Below are the code and all the weights of a small trained network. Each question names an input and a class and asks about switching units off, where a switched-off unit gives its printed mean instead of its output.

import numpy as np


def w(rows, s, z=0):
    codes = np.array(rows[::2]) - 128.0
    scale = np.full(codes.shape[1], s)
    scale[-1] = z or s
    return codes * scale


def norm(h):
    return h / np.sqrt((h * h).mean(-1, keepdims=True) + 1e-5)


def f(y):
    return y / 2 * (1 + np.tanh(0.7978845608 * (y + 0.044715 * y**3)))


def log_softmax(a):
    a = a - a.max(-1, keepdims=True)
    return a - np.log(np.exp(a).sum(-1, keepdims=True))


def net(x, mask):
    res = np.array(x, float).reshape(1, 5) / 4 @ E
    u = 0
    for l in range(2):
        y = f(norm(res) @ A[l][:, :-1].T + A[l][:, -1])
        res = res + np.where(mask[u : u + 3], y, B[l][:, -1]) @ B[l][:, :-1]
        u += 3
    return log_softmax(norm(res)[-1] @ U[:, :-1].T + U[:, -1])


A, B = {}, {}
E = w([
[155,204,157],'x0',
[254,95,117],'x1',
[123,128,128],'x2',
[126,127,128],'x3',
[123,101,195],'x4',
],0.01)
A[0] = w([
[54,135,168,166],'0.n0',
[135,86,221,104],'0.n1',
[113,92,254,2],'0.n2',
],0.015,0.0039)
B[0] = w([
[220,117,163,254],'0.n0',
[155,160,50,213],'0.n1',
[57,179,8,199],'0.n2',
],0.011,0.0042)
A[1] = w([
[187,116,149,252],'1.n0',
[109,10,99,138],'1.n1',
[6,160,193,134],'1.n2',
],0.015,0.0049)
B[1] = w([
[3,87,152,254],'1.n0',
[134,229,174,255],'1.n1',
[144,24,100,188],'1.n2',
],0.011,0.0063)
U = w([
[117,111,47,118],'0',
[179,3,185,177],'1',
[108,116,140,186],'2',
[105,114,137,176],'3',
[119,170,197,2],'4',
],0.016,0.0055)

Each question gives the input, the list of numbers given to net, and the class t.
The units are the neurons (one row each of A and B). Each row of codes is followed by its name. A weight is (code - 128) times the scale printed after its matrix; where a second scale follows, it is the last column's (A, B and U).
mask holds one flag per neuron, layer by layer. A switched-off neuron (its flag False) gives its mean, the last column of its row in B, instead of its output. The means were averaged over made-up inputs and are rounded, as every weight is.
A unit's drop is (log p(t) with every unit on - log p(t) with that unit switched off) / (log p(t) with every unit on - log p(t) with every unit switched off).
The circuit of an input: a set's keep is (log p(t) with only the set's units on - log p(t) with every unit switched off) / (log p(t) with every unit on - log p(t) with every unit switched off). Starting from all 6 units, units are removed one at a time, each time the one whose removal leaves the highest keep (on an exact tie, the one counted first), for as long as the keep stays at least 0.8.
units of the circuit, in order: the units of the circuit, biggest drop first
unit that matters most: the unit with the biggest drop
top k neurons: the k neurons with the biggest drops, biggest first
k most important neurons of layer l: the k neurons of layer l with the biggest drops, biggest first
drop of u: that unit's drop, to one decimal
input [-8,-6,-3,6,-2], class 4: unit that matters most : 1.n1
input [-8,-3,7,2,6], class 4: top 3 neurons : [1.n1 0.n0 1.n0]
input [-8,0,3,-3,-4], class 4: units of the circuit, in order : [1.n1 0.n2]
input [-3,-6,-7,7,7], class 0: units of the circuit, in order : [0.n2 0.n1 1.n0]
input [4,-7,1,-7,7], class 0: top 2 neurons : [0.n2 0.n1]
input [-5,4,7,-1,-1], class 3: 2 most important neurons of layer 1 : [1.n0 1.n1]
input [-1,3,-5,7,-1], class 2: top 2 neurons : [1.n0 0.n0]
input [3,-5,4,-6,8], class 0: top 3 neurons : [0.n2 1.n1 1.n0]
input [-7,6,-2,5,-4], class 4: top 3 neurons : [1.n1 0.n1 0.n0]
input [-8,-3,-3,-4,-7], class 4: units of the circuit, in order : [1.n1 0.n2 0.n1]
input [6,7,-2,2,-3], class 1: top 2 neurons : [0.n2 1.n1]
input [-4,-8,5,0,4], class 1: top 2 neurons : [1.n2 0.n0]
input [5,4,1,2,7], class 0: units of the circuit, in order : [0.n2 1.n1]
input [5,7,-3,-5,-4], class 1: top 4 neurons : [1.n1 0.n2 0.n1 1.n0]
input [4,-7,1,-5,4], class 1: unit that matters most : 1.n2
input [-3,6,-4,8,3], class 2: top 4 neurons : [0.n0 1.n0 1.n2 1.n1]
input [-1,5,2,6,0], class 2: units of the circuit, in order : [1.n0 1.n2]
input [2,-7,-7,-2,4], class 1: 2 most important neurons of layer 1 : [1.n2 1.n0]
input [6,-7,-4,7,-3], class 1: top 3 neurons : [1.n2 0.n1 1.n1]
input [4,-6,0,3,3], class 1: units of the circuit, in order : [1.n2]
input [-7,4,0,-2,6], class 4: top 2 neurons : [1.n1 1.n2]
input [-8,7,3,8,-2], class 2: top 2 neurons : [0.n0 0.n1]
input [-3,6,-4,-8,3], class 2: drop of 1.n2 : 0.3
input [-6,1,4,3,-3], class 4: drop of 1.n1 : 0.8
